Here is a tiny trained network, its code and every weight. The questions are about switching its units off for an input and a class, where a switched-off unit gives its printed mean instead of its output.

import numpy as np


def w(rows, s, z=0):
    codes = np.array(rows[::2]) - 128.0
    scale = np.full(codes.shape[1], s)
    scale[-1] = z or s
    return codes * scale


def f(y):
    return np.maximum(y, 0)


def log_softmax(a):
    a = a - a.max(-1, keepdims=True)
    return a - np.log(np.exp(a).sum(-1, keepdims=True))


def net(x, mask):
    res = np.array(x, float).reshape(1, 5) / 4 @ E
    y = f(res @ A[0][:, :-1].T + A[0][:, -1])
    res = res + np.where(mask, y, B[0][:, -1]) @ B[0][:, :-1]
    return log_softmax(res[-1] @ U[:, :-1].T + U[:, -1])


A, B = {}, {}
E = w([
[115,229,157,72,189,128,141,142,10,105,91,173],'x0',
[158,175,114,28,100,140,190,156,133,145,148,124],'x1',
[211,135,116,113,123,67,89,197,201,215,62,119],'x2',
[120,83,58,160,124,158,91,116,80,131,87,57],'x3',
[147,110,180,165,154,193,67,112,168,95,148,206],'x4',
],0.011)
A[0] = w([
[119,157,113,63,145,93,197,66,74,160,177,144,155],'N1',
[82,36,83,162,92,136,128,126,111,111,116,137,179],'N2',
[88,42,125,187,114,103,113,63,166,165,116,110,148],'N3',
[168,65,94,224,164,211,60,102,74,59,153,40,174],'N4',
[167,134,135,148,172,149,97,138,92,104,138,175,174],'N5',
[148,95,73,167,87,55,122,135,118,180,167,102,186],'N6',
[228,185,158,76,157,83,127,195,200,216,122,166,255],'N7',
[150,53,104,179,107,91,69,149,173,117,157,136,205],'N8',
[111,119,87,79,161,87,155,187,84,115,106,75,184],'N9',
[2,69,111,156,97,129,118,96,58,103,129,128,185],'N10',
[107,179,109,60,141,40,182,124,91,104,106,122,196],'N11',
[168,89,104,208,129,114,86,94,144,161,107,150,167],'N12',
],0.0091,0.0047)
B[0] = w([
[72,161,159,200,203,137,103,100,104,85,155,111,202],'N1',
[124,229,96,180,88,166,208,136,114,164,136,157,193],'N2',
[205,219,123,174,116,174,107,31,186,175,177,119,210],'N3',
[106,179,27,159,52,126,109,157,158,230,136,236,234],'N4',
[86,109,177,119,93,163,117,189,108,51,121,179,169],'N5',
[190,136,58,245,179,100,88,136,128,145,153,103,200],'N6',
[108,62,209,74,78,95,97,229,193,60,101,85,253],'N7',
[252,140,189,123,100,144,50,94,176,180,198,66,218],'N8',
[42,116,69,161,214,61,145,132,77,165,127,74,202],'N9',
[122,138,141,123,123,167,125,64,68,177,132,187,210],'N10',
[95,154,103,159,207,83,103,75,113,91,94,75,220],'N11',
[187,116,124,105,116,155,2,102,212,146,139,135,198],'N12',
],0.0085,0.016)
U = w([
[47,198,181,135,208,143,254,53,46,13,168,137,201],'0',
[185,62,219,21,70,145,162,210,202,63,164,199,254],'1',
[5,144,58,111,105,146,187,145,90,145,127,247,71],'2',
[224,174,137,183,120,150,155,83,192,155,188,155,45],'3',
[73,126,111,136,177,19,129,182,170,95,83,49,86],'4',
],0.0075,0.0018)

Each question gives the input, the list of numbers given to net, and the class t.
The units are the neurons (one row each of A and B). Each row of codes is followed by its name. A weight is (code - 128) times the scale printed after its matrix; where a second scale follows, it is the last column's (A, B and U).
mask holds one flag per neuron, in row order. A switched-off neuron (its flag False) gives its mean, the last column of its row in B, instead of its output. The means were averaged over made-up inputs and are rounded, as every weight is.
A unit's drop is (log p(t) with every unit on - log p(t) with that unit switched off) / (log p(t) with every unit on - log p(t) with every unit switched off).
The circuit of an input: a set's keep is (log p(t) with only the set's units on - log p(t) with every unit switched off) / (log p(t) with every unit on - log p(t) with every unit switched off). Starting from all 12 units, units are removed one at a time, each time the one whose removal leaves the highest keep (on an exact tie, the one counted first), for as long as the keep stays at least 0.8.
circuit, biggest first: the units of the circuit, biggest drop first
unit that matters most: the unit with the biggest drop
top k neurons: the k neurons with the biggest drops, biggest first
drop of u: that unit's drop, to one decimal
input [-1,5,1,7,-2], class 4: unit that matters most -> N10
input [-6,6,-5,-4,3], class 1: circuit, biggest first -> (N6, N3)
input [5,0,1,3,7], class 2: top 3 neurons -> (N7, N8, N12)
input [3,0,1,3,2], class 2: circuit, biggest first -> (N8, N3)
input [2,6,0,4,-5], class 4: top 3 neurons -> (N10, N9, N2)
input [-6,6,8,0,-5], class 4: circuit, biggest first -> (N6, N7)
input [0,-4,-6,-3,-2], class 0: top 2 neurons -> (N12, N7)
input [-3,7,3,-3,-1], class 1: top 2 neurons -> (N7, N9)
input [-5,4,3,1,-3], class 4: top 2 neurons -> (N7, N4)
input [4,8,-3,-4,5], class 0: drop of N1 -> 0.1
input [5,-8,-7,0,-3], class 2: drop of N4 -> 0.8
input [1,-4,-7,-6,7], class 2: drop of N7 -> 0.1
